Here is a tiny trained network, its code and every weight. The questions are about switching its units off for an input and a class, where a switched-off unit gives its printed mean instead of its output.

import numpy as np


def w(rows, s, z=0):
    codes = np.array(rows[::2]) - 128.0
    scale = np.full(codes.shape[1], s)
    scale[-1] = z or s
    return codes * scale


def norm(h):
    return h / np.sqrt((h * h).mean(-1, keepdims=True) + 1e-5)


def f(y):
    return np.maximum(y, 0)


def log_softmax(a):
    a = a - a.max(-1, keepdims=True)
    return a - np.log(np.exp(a).sum(-1, keepdims=True))


def net(x, mask):
    res = np.array(x, float).reshape(1, 4) / 4 @ E
    u = 0
    for l in range(2):
        y = f(norm(res) @ A[l][:, :-1].T + A[l][:, -1])
        res = res + np.where(mask[u : u + 13], y, B[l][:, -1]) @ B[l][:, :-1]
        u += 13
    return log_softmax(norm(res)[-1] @ U[:, :-1].T + U[:, -1])


A, B = {}, {}
E = w([
[139,99,126,204,68],'x0',
[197,114,104,106,102],'x1',
[148,65,103,162,161],'x2',
[176,98,254,140,157],'x3',
],0.0069)
A[0] = w([
[162,126,245,99,141,252],'L0N1',
[71,141,158,192,142,131],'L0N2',
[145,116,166,63,188,102],'L0N3',
[101,37,113,109,178,67],'L0N4',
[201,89,132,82,106,86],'L0N5',
[144,171,86,92,176,82],'L0N6',
[82,152,131,105,223,112],'L0N7',
[71,76,129,142,171,105],'L0N8',
[195,155,53,103,101,95],'L0N9',
[85,191,186,72,48,200],'L0N10',
[148,103,120,158,98,136],'L0N11',
[151,127,166,197,51,173],'L0N12',
[123,117,134,46,170,123],'L0N13',
],0.012,0.0028)
B[0] = w([
[46,77,100,180,148,255],'L0N1',
[209,179,172,52,1,172],'L0N2',
[120,199,74,222,123,186],'L0N3',
[226,90,88,84,195,160],'L0N4',
[125,132,239,68,35,185],'L0N5',
[109,196,92,182,120,184],'L0N6',
[157,150,139,110,41,189],'L0N7',
[159,87,124,86,80,159],'L0N8',
[78,100,166,150,99,207],'L0N9',
[237,28,70,89,177,220],'L0N10',
[196,128,61,104,94,170],'L0N11',
[147,170,93,208,143,215],'L0N12',
[183,144,205,161,85,189],'L0N13',
],0.0068,0.0082)
A[1] = w([
[116,109,126,110,76,80],'L1N1',
[84,182,21,87,130,168],'L1N2',
[133,67,185,191,181,242],'L1N3',
[147,84,114,121,108,250],'L1N4',
[170,245,102,181,153,92],'L1N5',
[140,191,154,118,62,152],'L1N6',
[106,111,162,98,165,116],'L1N7',
[130,38,56,162,155,194],'L1N8',
[203,155,175,156,191,129],'L1N9',
[143,87,90,136,47,237],'L1N10',
[146,188,101,207,140,158],'L1N11',
[170,123,104,120,166,72],'L1N12',
[165,172,164,88,170,135],'L1N13',
],0.011,0.0021)
B[1] = w([
[146,38,194,152,116,154],'L1N1',
[92,1,140,224,162,185],'L1N2',
[64,108,59,80,87,186],'L1N3',
[76,197,173,72,210,185],'L1N4',
[203,199,76,186,67,169],'L1N5',
[120,99,191,89,123,185],'L1N6',
[108,184,47,199,161,128],'L1N7',
[161,178,161,115,180,193],'L1N8',
[182,99,82,145,144,156],'L1N9',
[76,146,162,63,137,245],'L1N10',
[91,185,62,141,127,181],'L1N11',
[220,235,93,41,210,140],'L1N12',
[165,70,108,157,136,134],'L1N13',
],0.0063,0.012)
U = w([
[22,14,79,232,177,160],'0',
[202,178,44,233,52,129],'1',
[119,44,222,60,70,139],'2',
[201,105,66,63,249,132],'3',
[78,231,152,130,165,131],'4',
[116,156,198,207,203,7],'5',
],0.013,0.015)

Each question gives the input, the list of numbers given to net, and the class t.
The units are the neurons (one row each of A and B). Each row of codes is followed by its name. A weight is (code - 128) times the scale printed after its matrix; where a second scale follows, it is the last column's (A, B and U).
mask holds one flag per neuron, layer by layer. A switched-off neuron (its flag False) gives its mean, the last column of its row in B, instead of its output. The means were averaged over made-up inputs and are rounded, as every weight is.
A unit's drop is (log p(t) with every unit on - log p(t) with that unit switched off) / (log p(t) with every unit on - log p(t) with every unit switched off).
The circuit of an input: a set's keep is (log p(t) with only the set's units on - log p(t) with every unit switched off) / (log p(t) with every unit on - log p(t) with every unit switched off). Starting from the 12 units with the biggest drops (on a tie, the unit counted first), units are removed one at a time, each time the one whose removal leaves the highest keep (on an exact tie, the one counted first), for as long as the keep stays at least 0.8.
units of the circuit, in order: the units of the circuit, biggest drop first
unit that matters most: the unit with the biggest drop
k most important neurons: the k neurons with the biggest drops, biggest first
k most important neurons of layer l: the k neurons of layer l with the biggest drops, biggest first
input [-7,-4,3,4], class 1: unit that matters most	L0N3
input [-2,-4,7,-1], class 3: 2 most important neurons	[L0N4; L0N5]
input [-4,-5,-7,-6], class 3: 4 most important neurons	[L0N10; L0N1; L0N9; L0N5]
input [6,2,-7,6], class 3: 2 most important neurons	[L0N10; L0N9]
input [8,5,7,-8], class 0: units of the circuit, in order	[L1N5; L0N2]
input [3,-8,-8,-3], class 2: 2 most important neurons	[L0N2; L0N4]
input [8,-8,-5,5], class 1: units of the circuit, in order	[L0N12; L0N2]
input [-2,-4,-8,3], class 3: 2 most important neurons	[L0N10; L0N5]
input [-4,-2,8,8], class 0: 4 most important neurons	[L0N1; L0N10; L1N3; L0N11]
input [6,-7,0,1], class 2: 4 most important neurons of layer 0	[L0N2; L0N3; L0N8; L0N6]
input [6,3,0,7], class 0: 4 most important neurons of layer 0	[L0N1; L0N12; L0N3; L0N6]
input [2,-6,-8,-5], class 3: 3 most important neurons of layer 0	[L0N10; L0N5; L0N9]
input [-8,-1,-5,-7], class 1: 3 most important neurons	[L0N6; L1N5; L0N1]
input [-1,-8,7,1], class 2: units of the circuit, in order	[L0N2]
input [8,-2,-8,8], class 0: 2 most important neurons of layer 0	[L0N1; L0N12]
input [6,8,6,1], class 2: 2 most important neurons of layer 1	[L1N5; L1N10]
input [-3,8,7,-1], class 2: 3 most important neurons	[L0N5; L0N10; L0N9]
input [2,-1,8,7], class 3: 2 most important neurons of layer 0	[L0N4; L0N9]
input [-5,-6,-8,-6], class 3: 4 most important neurons	[L0N10; L0N1; L0N9; L0N5]
input [-4,4,-6,6], class 0: units of the circuit, in order	[L0N1]
input [3,7,6,-7], class 0: 2 most important neurons of layer 1	[L1N2; L1N6]
input [0,2,4,-2], class 3: 3 most important neurons	[L0N4; L0N2; L0N7]
input [-5,-8,5,3], class 2: 3 most important neurons	[L0N7; L0N8; L0N12]
input [-4,-2,-5,2], class 3: 2 most important neurons	[L0N10; L0N12]
input [-3,1,-1,-6], class 0: 2 most important neurons	[L1N2; L0N12]
input [-8,8,1,-2], class 1: 2 most important neurons	[L0N6; L0N3]
input [4,7,4,1], class 2: unit that matters most	L0N5
input [6,-5,-6,8], class 0: 3 most important neurons of layer 0	[L0N1; L0N12; L0N5]
